Here is a tiny trained network, its code and every weight. The questions are about switching its units off for an input and a class, where a switched-off unit gives its printed mean instead of its output.

import numpy as np


def w(rows, s, z=0):
    codes = np.array(rows[::2]) - 128.0
    scale = np.full(codes.shape[1], s)
    scale[-1] = z or s
    return codes * scale


def norm(h):
    return h / np.sqrt((h * h).mean(-1, keepdims=True) + 1e-5)


def f(y):
    return np.maximum(y, 0)


def log_softmax(a):
    a = a - a.max(-1, keepdims=True)
    return a - np.log(np.exp(a).sum(-1, keepdims=True))


def net(x, mask):
    res = np.array(x, float).reshape(1, 5) / 4 @ E
    u = 0
    for l in range(3):
        y = f(norm(res) @ A[l][:, :-1].T + A[l][:, -1])
        res = res + np.where(mask[u : u + 4], y, B[l][:, -1]) @ B[l][:, :-1]
        u += 4
    return log_softmax(norm(res)[-1] @ U[:, :-1].T + U[:, -1])


A, B = {}, {}
E = w([
[111,184,99,136,127,93,116,154],'x0',
[254,79,46,168,99,180,88,223],'x1',
[124,147,100,74,6,145,230,168],'x2',
[118,95,229,220,25,42,119,152],'x3',
[75,145,126,121,96,147,66,111],'x4',
],0.008)
A[0] = w([
[185,98,43,140,117,174,73,145,25],'0.n0',
[200,96,138,233,170,128,12,174,120],'0.n1',
[127,117,87,141,251,136,72,114,2],'0.n2',
[109,129,146,171,223,106,102,107,115],'0.n3',
],0.016,0.0043)
B[0] = w([
[226,168,180,170,141,133,217,154,209],'0.n0',
[24,90,55,171,158,103,104,151,250],'0.n1',
[139,130,158,62,4,112,76,146,216],'0.n2',
[154,117,192,135,159,146,106,89,205],'0.n3',
],0.015,0.014)
A[1] = w([
[188,187,55,141,122,245,106,200,17],'1.n0',
[90,161,58,8,195,163,180,84,179],'1.n1',
[216,93,79,200,76,148,53,185,2],'1.n2',
[139,180,163,4,181,172,74,126,4],'1.n3',
],0.014,0.0014)
B[1] = w([
[215,169,140,136,137,111,170,58,229],'1.n0',
[106,160,72,77,168,194,175,161,201],'1.n1',
[33,104,69,162,3,147,118,149,254],'1.n2',
[114,50,114,59,168,130,48,128,215],'1.n3',
],0.016,0.0084)
A[2] = w([
[41,153,174,97,3,90,203,146,2],'2.n0',
[97,123,208,238,138,73,15,90,119],'2.n1',
[110,124,40,115,67,186,143,135,47],'2.n2',
[103,176,159,172,138,147,180,216,176],'2.n3',
],0.016,0.0022)
B[2] = w([
[159,72,134,86,129,146,3,127,247],'2.n0',
[219,180,159,147,181,124,228,93,236],'2.n1',
[120,195,103,135,104,107,196,204,210],'2.n2',
[117,122,206,67,109,133,92,36,177],'2.n3',
],0.015)
U = w([
[121,72,186,45,187,137,50,74,186],'0',
[199,163,168,183,159,116,236,78,253],'1',
[137,93,101,166,7,126,114,167,110],'2',
[28,82,83,230,176,89,177,144,70],'3',
[85,165,93,10,175,187,197,138,32],'4',
],0.013,0.0042)

Each question gives the input, the list of numbers given to net, and the class t.
The units are the neurons (one row each of A and B). Each row of codes is followed by its name. A weight is (code - 128) times the scale printed after its matrix; where a second scale follows, it is the last column's (A, B and U).
mask holds one flag per neuron, layer by layer. A switched-off neuron (its flag False) gives its mean, the last column of its row in B, instead of its output. The means were averaged over made-up inputs and are rounded, as every weight is.
A unit's drop is (log p(t) with every unit on - log p(t) with that unit switched off) / (log p(t) with every unit on - log p(t) with every unit switched off).
The circuit of an input: a set's keep is (log p(t) with only the set's units on - log p(t) with every unit switched off) / (log p(t) with every unit on - log p(t) with every unit switched off). Starting from all 12 units, units are removed one at a time, each time the one whose removal leaves the highest keep (on an exact tie, the one counted first), for as long as the keep stays at least 0.8.
circuit, biggest first: the units of the circuit, biggest drop first
unit that matters most: the unit with the biggest drop
top k neurons: the k neurons with the biggest drops, biggest first
top k neurons in layer l: the k neurons of layer l with the biggest drops, biggest first
drop of u: that unit's drop, to one decimal
input [-2,0,1,8,0], class 0: circuit, biggest first	(2.n0)
input [0,4,6,-1,5], class 1: top 2 neurons	(0.n2, 1.n0)
input [-8,0,-2,1,4], class 1: top 2 neurons	(2.n1, 1.n2)
input [3,6,-6,-5,7], class 2: top 2 neurons	(0.n2, 1.n2)
input [8,3,-7,0,-2], class 2: top 2 neurons in layer 1	(1.n2, 1.n3)
input [7,-3,8,2,6], class 0: top 2 neurons	(2.n0, 1.n2)
input [-6,8,-4,-3,7], class 2: top 3 neurons	(1.n2, 0.n2, 0.n0)
input [-6,6,3,-2,-6], class 1: top 2 neurons	(0.n0, 0.n2)
input [3,-1,0,-5,-7], class 0: circuit, biggest first	(0.n1, 1.n3)
input [-6,8,-1,-7,-1], class 2: top 2 neurons in layer 0	(0.n2, 0.n1)
input [1,-8,-4,2,-1], class 1: top 2 neurons	(2.n1, 2.n0)
input [2,-2,7,-1,2], class 4: top 3 neurons	(0.n2, 1.n1, 0.n0)
input [-4,5,-7,-1,-1], class 2: top 3 neurons	(0.n2, 1.n2, 0.n0)
input [-6,4,-8,6,-1], class 3: circuit, biggest first	(0.n1)
input [-8,4,-2,7,2], class 3: top 2 neurons in layer 0	(0.n1, 0.n2)
input [-2,0,7,-1,6], class 4: top 2 neurons in layer 0	(0.n0, 0.n2)
input [-1,-5,2,4,1], class 0: top 2 neurons	(2.n0, 0.n3)
input [-6,-1,7,0,-7], class 4: top 2 neurons in layer 2	(2.n2, 2.n1)
input [-4,3,4,0,3], class 1: top 2 neurons	(0.n2, 0.n0)
input [7,-6,8,1,7], class 0: circuit, biggest first	(2.n0)
input [2,7,0,3,-6], class 3: top 2 neurons in layer 0	(0.n1, 0.n2)
input [-4,1,-6,-3,-5], class 2: top 3 neurons	(0.n2, 0.n1, 1.n2)
input [6,3,4,-1,-5], class 1: top 3 neurons	(0.n2, 1.n0, 0.n1)
input [-6,-1,1,8,4], class 0: top 2 neurons in layer 1	(1.n0, 1.n3)
input [7,-3,8,1,6], class 0: top 2 neurons in layer 1	(1.n2, 1.n3)
input [4,3,1,-7,-1], class 1: top 2 neurons in layer 0	(0.n0, 0.n1)
input [0,5,-5,-5,3], class 2: unit that matters most	0.n2
input [-6,5,-8,-8,-4], class 2: drop of 1.n2	0.1
input [4,5,0,3,0], class 3: drop of 0.n2	0.2
